Here is a tiny trained network, its code and every weight. The questions are about switching its units off for an input and a target symbol, where a switched-off unit gives its printed mean instead of its output.

import numpy as np


def w(rows, s, z=0):
    codes = np.array(rows[::2]) - 128.0
    scale = np.full(codes.shape[1], s)
    scale[-1] = z or s
    return codes * scale


def f(y):
    return y / 2 * (1 + np.tanh(0.7978845608 * (y + 0.044715 * y**3)))


def softmax(a):
    e = np.exp(a - a.max(-1, keepdims=True))
    return e / e.sum(-1, keepdims=True)


def log_softmax(a):
    a = a - a.max(-1, keepdims=True)
    return a - np.log(np.exp(a).sum(-1, keepdims=True))


def net(x, mask):
    ids = ['ΔΘΣΩβμξτ'.index(c) for c in x.split()]
    T = len(ids)
    res = E[ids] + P[:T]
    q, k, v = (res @ M[0].T for M in (Q, K, V))
    z = softmax(np.where(np.tri(T) > 0, q @ k.T / 2**0.5, -1e9)) @ v
    res = res + np.where(mask[0], z, O[0][:, -1]) @ O[0][:, :-1]
    y = f(res @ A[0][:, :-1].T + A[0][:, -1])
    res = res + np.where(mask[1:9], y, B[0][:, -1]) @ B[0][:, :-1]
    return log_softmax(res[-1] @ U[:, :-1].T + U[:, -1])


Q, K, V, O, A, B = {}, {}, {}, {}, {}, {}
E = w([
[148,123,74,139],'Δ',
[138,87,104,184],'Θ',
[93,130,69,39],'Σ',
[123,155,35,56],'Ω',
[182,171,30,93],'β',
[251,114,120,170],'μ',
[2,13,193,31],'ξ',
[162,30,221,116],'τ',
],0.0051)
P = w([
[137,127,146,139],'0',
[24,104,4,190],'1',
[179,140,199,87],'2',
[112,64,38,139],'3',
[155,164,204,100],'4',
[126,42,29,133],'5',
[136,180,204,101],'6',
[155,22,28,119],'7',
[119,194,201,113],'8',
[177,3,31,118],'9',
[81,210,202,118],'10',
[203,56,18,84],'11',
],0.0076)
Q[0] = w([
[119,17,2,140],'H0',
[77,198,175,157],'H0',
],0.039)
K[0] = w([
[93,253,178,138],'H0',
[163,59,17,91],'H0',
],0.037)
V[0] = w([
[28,8,219,85],'H0',
[150,49,161,245],'H0',
],0.017)
O[0] = w([
[152,3,134,174,76],'H0',
[223,79,142,85,6],'H0',
],0.015,0.0023)
A[0] = w([
[153,151,77,83,220],'N0',
[160,189,150,65,255],'N1',
[124,217,209,110,84],'N2',
[98,181,178,120,187],'N3',
[110,136,235,108,3],'N4',
[205,146,206,111,185],'N5',
[166,101,159,73,238],'N6',
[163,216,250,136,10],'N7',
],0.017,0.0051)
B[0] = w([
[88,103,179,76,211],'N0',
[174,116,130,252,248],'N1',
[122,69,36,80,226],'N2',
[170,201,160,143,221],'N3',
[186,116,79,71,134],'N4',
[66,97,117,122,182],'N5',
[172,193,108,95,194],'N6',
[79,138,216,76,182],'N7',
],0.029,0.014)
U = w([
[123,52,52,158,85],'Δ',
[2,105,5,133,221],'Θ',
[70,234,140,119,76],'Σ',
[130,172,36,197,81],'Ω',
[184,146,211,174,99],'β',
[57,92,167,111,255],'μ',
[228,132,123,105,36],'ξ',
[116,131,121,37,205],'τ',
],0.006,0.0043)

Each question gives the input, a string of symbols that net reads in full, and the target symbol t.
The units are the heads (2 rows each of Q, K, V and O) and the neurons (one row each of A and B). Each row of codes is followed by its name. A weight is (code - 128) times the scale printed after its matrix; where a second scale follows, it is the last column's (O, A, B and U).
mask holds one flag per unit, heads first, then neurons. A switched-off unit (its flag False) gives its mean, the last column of its rows in O or B, instead of its output. The means were averaged over made-up inputs and are rounded, as every weight is.
A unit's drop is (log p(t) with every unit on - log p(t) with that unit switched off) / (log p(t) with every unit on - log p(t) with every unit switched off).
The circuit of an input: a set's keep is (log p(t) with only the set's units on - log p(t) with every unit switched off) / (log p(t) with every unit on - log p(t) with every unit switched off). Starting from all 9 units, units are removed one at a time, each time the one whose removal leaves the highest keep (on an exact tie, the one counted first), for as long as the keep stays at least 0.8.
circuit, biggest first: the units of the circuit, biggest drop first
most important unit: the unit with the biggest drop
top k neurons: the k neurons with the biggest drops, biggest first
drop when u is switched off: that unit's drop, to one decimal
input μ τ Ω, target τ: circuit, biggest first : H0, N1
input Σ Σ μ Θ Σ τ β β ξ Ω ξ Σ, target Δ: circuit, biggest first : H0
input μ β Ω Σ, target Σ: circuit, biggest first : H0, N2
input Δ μ ξ β β Ω τ Ω β β, target Ω: top 3 neurons : N7, N3, N1
input Θ β Θ β Ω β, target Σ: circuit, biggest first : H0, N2
input τ Σ β τ Δ τ β ξ Σ β β Ω, target Ω: circuit, biggest first : H0, N1
input β β μ Ω Ω ξ Θ, target ξ: top 3 neurons : N6, N2, N1
input μ τ Σ β β Ω Δ β, target μ: top 2 neurons : N2, N3
input β Ω Θ μ Σ μ β, target μ: top 2 neurons : N5, N7
input Δ Σ β β β Δ, target Ω: top 3 neurons : N3, N7, N2
input ξ β Ω, target ξ: top 2 neurons : N6, N2
input β Θ τ β μ Δ τ Σ Ω Δ Θ β, target τ: top 4 neurons : N1, N3, N0, N5
input μ β Θ, target μ: circuit, biggest first : N7, N5, H0
input Ω β Ω Ω Ω β β β β Θ, target Ω: top 3 neurons : N3, N7, N2
input β Δ Ω β β τ Σ β β τ, target Ω: top 3 neurons : N3, N2, N7
input Σ Σ Θ Σ Δ β Σ ξ Θ β Ω, target β: top 2 neurons : N1, N3
input Ω Θ β β Σ ξ β, target ξ: circuit, biggest first : N6, H0
input β β Δ Ω Σ β Θ Ω ξ, target ξ: most important unit : N3
input Ω τ τ β, target ξ: circuit, biggest first : H0, N6
input ξ Σ Σ Ω β Σ ξ τ β τ μ Ω, target β: top 2 neurons : N2, N1
input β ξ β τ β, target τ: top 2 neurons : N1, N6
input β Δ β μ, target Ω: top 4 neurons : N3, N2, N7, N1
input β Ω Ω Θ Σ Θ μ Δ τ Ω ξ τ, target Δ: most important unit : H0
input μ β Δ Ω β ξ Δ Δ, target μ: top 2 neurons : N2, N1
input Θ τ β β β μ β Ω, target Ω: circuit, biggest first : H0, N7
input τ τ β Θ β β Ω Ω, target Σ: drop when N1 is switched off : 0.5
input Ω μ μ Δ Σ β τ, target τ: most important unit : N2
input Ω Ω μ, target μ: drop when N7 is switched off : 2.2
